Here is a tiny trained network, its code and every weight. The questions are about switching its units off for an input and a class, where a switched-off unit gives its printed mean instead of its output.

import numpy as np


def w(rows, s, z=0):
    codes = np.array(rows[::2]) - 128.0
    scale = np.full(codes.shape[1], s)
    scale[-1] = z or s
    return codes * scale


def f(y):
    return y / 2 * (1 + np.tanh(0.7978845608 * (y + 0.044715 * y**3)))


def log_softmax(a):
    a = a - a.max(-1, keepdims=True)
    return a - np.log(np.exp(a).sum(-1, keepdims=True))


def net(x, mask):
    res = np.array(x, float).reshape(1, 2) / 4 @ E
    y = f(res @ A[0][:, :-1].T + A[0][:, -1])
    res = res + np.where(mask, y, B[0][:, -1]) @ B[0][:, :-1]
    return log_softmax(res[-1] @ U[:, :-1].T + U[:, -1])


A, B = {}, {}
E = w([
[210,2,164],'x0',
[80,166,254],'x1',
],0.0074)
A[0] = w([
[123,114,149,78],'neuron 1',
[82,112,152,114],'neuron 2',
[148,90,103,250],'neuron 3',
[213,79,99,74],'neuron 4',
[195,81,126,178],'neuron 5',
[105,184,33,242],'neuron 6',
[163,131,164,73],'neuron 7',
[69,151,167,251],'neuron 8',
[125,167,72,143],'neuron 9',
[2,194,143,252],'neuron 10',
[110,117,136,71],'neuron 11',
],0.014,0.0034)
B[0] = w([
[180,124,149,127],'neuron 1',
[145,142,161,138],'neuron 2',
[95,134,96,177],'neuron 3',
[66,135,117,186],'neuron 4',
[72,155,114,191],'neuron 5',
[130,111,83,212],'neuron 6',
[166,107,129,133],'neuron 7',
[95,185,194,192],'neuron 8',
[151,74,78,163],'neuron 9',
[53,248,196,247],'neuron 10',
[165,125,146,122],'neuron 11',
],0.013,0.011)
U = w([
[205,143,194,4],'0',
[2,213,154,238],'1',
[138,50,80,61],'2',
],0.0092,0.0015)

Each question gives the input, the list of numbers given to net, and the class t.
The units are the neurons (one row each of A and B). Each row of codes is followed by its name. A weight is (code - 128) times the scale printed after its matrix; where a second scale follows, it is the last column's (A, B and U).
mask holds one flag per neuron, in row order. A switched-off neuron (its flag False) gives its mean, the last column of its row in B, instead of its output. The means were averaged over made-up inputs and are rounded, as every weight is.
A unit's drop is (log p(t) with every unit on - log p(t) with that unit switched off) / (log p(t) with every unit on - log p(t) with every unit switched off).
The circuit of an input: a set's keep is (log p(t) with only the set's units on - log p(t) with every unit switched off) / (log p(t) with every unit on - log p(t) with every unit switched off). Starting from all 11 units, units are removed one at a time, each time the one whose removal leaves the highest keep (on an exact tie, the one counted first), for as long as the keep stays at least 0.8.
circuit, biggest first: the units of the circuit, biggest drop first
k most important neurons: the k neurons with the biggest drops, biggest first
drop of u: that unit's drop, to one decimal
input [8,2], class 2: 3 most important neurons -> (neuron 10; neuron 8; neuron 7)
input [2,-7], class 2: 2 most important neurons -> (neuron 10; neuron 8)
input [1,-5], class 2: circuit, biggest first -> (neuron 10)
input [4,8], class 0: 2 most important neurons -> (neuron 10; neuron 4)
input [5,5], class 0: circuit, biggest first -> (neuron 10; neuron 4)
input [2,2], class 0: circuit, biggest first -> (neuron 10; neuron 4)
input [-6,-7], class 2: circuit, biggest first -> (neuron 9; neuron 6; neuron 8)
input [0,-1], class 2: 2 most important neurons -> (neuron 10; neuron 8)
input [3,6], class 0: 3 most important neurons -> (neuron 10; neuron 4; neuron 5)
input [2,4], class 0: circuit, biggest first -> (neuron 10; neuron 4; neuron 5)
input [8,3], class 2: 3 most important neurons -> (neuron 10; neuron 8; neuron 7)
input [8,7], class 0: 3 most important neurons -> (neuron 10; neuron 7; neuron 1)
input [2,-6], class 2: drop of neuron 10 -> 1.3
input [0,-5], class 2: drop of neuron 8 -> 0.1
input [-5,-6], class 2: most important neuron -> (neuron 9)
input [8,8], class 0: drop of neuron 10 -> 0.5
